Below are the code and all the weights of a small trained network. Each question names an input and a target symbol and asks about switching units off, where a switched-off unit gives its printed mean instead of its output.

import numpy as np


def w(rows, s, z=0):
    codes = np.array(rows[::2]) - 128.0
    scale = np.full(codes.shape[1], s)
    scale[-1] = z or s
    return codes * scale


def norm(h):
    return h / np.sqrt((h * h).mean(-1, keepdims=True) + 1e-5)


def f(y):
    return np.maximum(y, 0)


def softmax(a):
    e = np.exp(a - a.max(-1, keepdims=True))
    return e / e.sum(-1, keepdims=True)


def log_softmax(a):
    a = a - a.max(-1, keepdims=True)
    return a - np.log(np.exp(a).sum(-1, keepdims=True))


def net(x, mask):
    ids = ['αβγδεζηθλμξσψ'.index(c) for c in x.split()]
    T = len(ids)
    res = E[ids] + P[:T]
    u = 0
    for l in range(2):
        q, k, v = (norm(res) @ M[l].T for M in (Q, K, V))
        z = softmax(np.where(np.tri(T) > 0, q @ k.T / 4**0.5, -1e9)) @ v
        res = res + np.where(mask[u], z, O[l][:, -1]) @ O[l][:, :-1]
        u += 1
        y = f(norm(res) @ A[l][:, :-1].T + A[l][:, -1])
        res = res + np.where(mask[u : u + 16], y, B[l][:, -1]) @ B[l][:, :-1]
        u += 16
    return log_softmax(norm(res)[-1] @ U[:, :-1].T + U[:, -1])


Q, K, V, O, A, B = {}, {}, {}, {}, {}, {}
E = w([
[157,173,132,114,104],'α',
[107,149,118,124,178],'β',
[116,78,176,232,131],'γ',
[109,149,119,124,178],'δ',
[110,149,122,125,177],'ε',
[163,197,117,146,134],'ζ',
[149,173,154,155,134],'η',
[119,251,161,111,185],'θ',
[173,243,117,36,239],'λ',
[117,140,196,136,81],'μ',
[186,119,115,167,150],'ξ',
[71,101,175,98,140],'σ',
[149,79,157,121,164],'ψ',
],0.024)
P = w([
[208,168,151,35,124],'0',
[194,158,156,54,129],'1',
[183,155,170,76,150],'2',
[167,153,171,96,157],'3',
[154,146,172,114,163],'4',
[145,141,173,132,162],'5',
[131,139,170,148,169],'6',
[122,133,173,164,172],'7',
[112,127,165,180,168],'8',
[103,124,166,197,172],'9',
[93,118,164,215,163],'10',
[77,117,162,232,167],'11',
[57,109,159,253,168],'12',
],0.012)
Q[0] = w([
[157,120,149,198,220],'0.h1',
[130,63,10,123,52],'0.h1',
[60,251,74,102,119],'0.h1',
[116,168,73,142,116],'0.h1',
],0.017)
K[0] = w([
[110,76,151,188,108],'0.h1',
[188,211,130,4,122],'0.h1',
[124,158,180,165,164],'0.h1',
[129,151,146,126,130],'0.h1',
],0.027)
V[0] = w([
[82,86,226,70,60],'0.h1',
[199,116,103,158,135],'0.h1',
[177,60,106,123,126],'0.h1',
[91,250,146,164,135],'0.h1',
],0.015)
O[0] = w([
[37,165,255,206,194,253],'0.h1',
[233,60,112,99,85,175],'0.h1',
[226,107,149,73,138,102],'0.h1',
[42,106,69,195,75,198],'0.h1',
],0.0098,0.0046)
A[0] = w([
[44,35,118,50,124,157],'0.n1',
[163,165,111,119,163,90],'0.n2',
[90,54,125,83,221,50],'0.n3',
[141,179,58,158,190,123],'0.n4',
[117,184,101,147,144,128],'0.n5',
[196,186,62,178,110,168],'0.n6',
[125,177,149,159,102,151],'0.n7',
[113,166,173,51,91,117],'0.n8',
[83,5,100,140,149,160],'0.n9',
[131,160,116,83,144,2],'0.n10',
[148,149,160,152,104,134],'0.n11',
[93,123,111,153,27,195],'0.n12',
[86,139,105,134,80,150],'0.n13',
[134,43,135,146,138,139],'0.n14',
[190,159,129,189,81,116],'0.n15',
[110,171,90,90,106,64],'0.n16',
],0.026,0.0052)
B[0] = w([
[29,87,117,108,218,140],'0.n1',
[183,136,144,151,120,181],'0.n2',
[152,73,181,55,202,180],'0.n3',
[164,184,87,76,104,195],'0.n4',
[122,185,138,101,98,208],'0.n5',
[186,171,93,67,2,226],'0.n6',
[131,163,206,118,75,246],'0.n7',
[140,184,141,157,175,174],'0.n8',
[100,129,143,20,48,175],'0.n9',
[125,153,144,186,166,138],'0.n10',
[132,114,167,169,130,214],'0.n11',
[104,188,105,77,61,247],'0.n12',
[91,156,105,87,93,211],'0.n13',
[176,73,132,165,123,172],'0.n14',
[124,102,228,128,75,222],'0.n15',
[167,100,95,128,208,157],'0.n16',
],0.038,0.011)
Q[1] = w([
[57,156,34,138,91],'1.h1',
[181,118,207,178,170],'1.h1',
[83,164,194,66,103],'1.h1',
[139,132,237,5,118],'1.h1',
],0.023)
K[1] = w([
[84,183,102,71,107],'1.h1',
[159,102,160,171,171],'1.h1',
[56,53,154,134,97],'1.h1',
[93,3,156,172,81],'1.h1',
],0.031)
V[1] = w([
[166,185,102,127,87],'1.h1',
[216,88,117,100,220],'1.h1',
[84,134,152,159,123],'1.h1',
[123,161,106,253,116],'1.h1',
],0.034)
O[1] = w([
[204,145,126,189,85,140],'1.h1',
[152,110,238,5,67,104],'1.h1',
[83,126,75,141,145,129],'1.h1',
[115,202,27,124,58,4],'1.h1',
],0.022,0.017)
A[1] = w([
[166,208,80,125,171,101],'1.n1',
[93,125,95,43,140,44],'1.n2',
[159,16,112,99,122,93],'1.n3',
[65,184,180,166,147,96],'1.n4',
[120,83,79,108,189,124],'1.n5',
[182,31,102,208,194,69],'1.n6',
[148,84,73,107,204,106],'1.n7',
[69,79,53,76,72,2],'1.n8',
[66,155,113,66,171,79],'1.n9',
[138,96,141,28,143,56],'1.n10',
[255,73,108,98,93,61],'1.n11',
[105,152,178,148,246,59],'1.n12',
[176,163,56,54,157,77],'1.n13',
[152,160,46,142,139,135],'1.n14',
[73,101,142,97,90,128],'1.n15',
[227,81,34,166,64,133],'1.n16',
],0.029,0.0076)
B[1] = w([
[65,148,204,169,188,204],'1.n1',
[116,138,75,159,40,156],'1.n2',
[159,211,234,147,68,200],'1.n3',
[74,81,199,135,151,224],'1.n4',
[89,102,118,94,245,145],'1.n5',
[221,143,90,239,180,144],'1.n6',
[155,124,61,43,239,146],'1.n7',
[202,161,182,196,24,160],'1.n8',
[97,87,88,117,57,156],'1.n9',
[120,93,201,124,243,254],'1.n10',
[42,86,49,172,151,219],'1.n11',
[114,122,31,104,21,193],'1.n12',
[222,125,47,46,112,176],'1.n13',
[110,182,188,83,148,207],'1.n14',
[93,177,149,107,113,202],'1.n15',
[143,3,122,129,215,203],'1.n16',
],0.05,0.012)
U = w([
[191,131,110,157,184,253],'α',
[136,101,99,108,161,116],'β',
[135,100,98,108,160,97],'γ',
[178,141,94,114,58,230],'δ',
[151,112,129,137,149,95],'ε',
[165,75,230,37,167,90],'ζ',
[177,247,124,74,155,65],'η',
[38,202,125,174,190,127],'θ',
[150,9,93,192,133,184],'λ',
[10,45,110,88,101,56],'μ',
[146,95,100,122,150,101],'ξ',
[111,101,109,112,153,67],'σ',
[247,115,154,255,156,128],'ψ',
],0.0098,0.0037)

Each question gives the input, a string of symbols that net reads in full, and the target symbol t.
The units are the heads (4 rows each of Q, K, V and O) and the neurons (one row each of A and B). Each row of codes is followed by its name. A weight is (code - 128) times the scale printed after its matrix; where a second scale follows, it is the last column's (O, A, B and U).
mask holds one flag per unit, layer by layer, with each layer's heads first. A switched-off unit (its flag False) gives its mean, the last column of its rows in O or B, instead of its output. The means were averaged over made-up inputs and are rounded, as every weight is.
A unit's drop is (log p(t) with every unit on - log p(t) with that unit switched off) / (log p(t) with every unit on - log p(t) with every unit switched off).
The circuit of an input: a set's keep is (log p(t) with only the set's units on - log p(t) with every unit switched off) / (log p(t) with every unit on - log p(t) with every unit switched off). Starting from the 12 units with the biggest drops (on a tie, the unit counted first), units are removed one at a time, each time the one whose removal leaves the highest keep (on an exact tie, the one counted first), for as long as the keep stays at least 0.8.
units of the circuit, in order: the units of the circuit, biggest drop first
top k neurons: the k neurons with the biggest drops, biggest first
k most important neurons of layer l: the k neurons of layer l with the biggest drops, biggest first
input α ψ ψ μ η β α, target δ: 3 most important neurons of layer 0 => [0.n12 0.n6 0.n13]
input η ψ μ η η μ μ, target θ: units of the circuit, in order => [0.h1 1.h1]
input α ξ λ η, target λ: top neuron => [1.n11]
input γ ψ η γ α μ μ ξ μ μ ψ γ λ, target η: 2 most important neurons of layer 1 => [1.n13 1.n1]
input η γ η η η ψ η η μ, target μ: units of the circuit, in order => [0.n6 1.h1 1.n12 0.n2]
input η ε γ ψ σ β η ζ, target δ: units of the circuit, in order => [0.n6 1.n10 1.h1]
input ε μ λ, target θ: units of the circuit, in order => [1.h1 0.h1]
input ψ σ μ μ μ ε η ψ η η μ η ξ, target λ: units of the circuit, in order => [0.h1 1.n16 1.h1]
input η η ψ ψ ψ σ η η ψ μ σ ε, target μ: 2 most important neurons of layer 1 => [1.n12 1.n4]
input η σ μ β, target μ: top 2 neurons => [0.n6 0.n12]
input δ σ η, target μ: top 2 neurons => [1.n12 1.n4]
input η δ α θ μ ψ ψ ε σ δ, target μ: top 2 neurons => [0.n2 0.n8]
input β μ ε, target θ: 4 most important neurons of layer 0 => [0.n15 0.n5 0.n11 0.n4]
input μ μ η ψ γ η η η ψ η θ θ, target θ: top 2 neurons => [0.n3 0.n9]
input ψ η α η θ η η α α σ θ η θ, target η: most important neuron of layer 1 => [1.n13]
input η η ψ ψ σ η γ λ, target η: top 2 neurons => [0.n4 0.n14]
input η γ μ, target μ: 2 most important neurons of layer 0 => [0.n6 0.n8]
input μ θ δ η η ψ σ ψ σ η δ, target μ: 2 most important neurons of layer 1 => [1.n9 1.n2]
input η δ η η μ ψ η μ δ, target θ: top 2 neurons => [0.n15 0.n6]
input η η ψ δ η η η ε, target δ: most important neuron of layer 0 => [0.n9]
input β μ γ, target ψ: top 4 neurons => [1.n6 0.n3 0.n6 0.n14]
input ψ ξ ζ ζ, target λ: top 3 neurons => [0.n8 1.n11 0.n15]
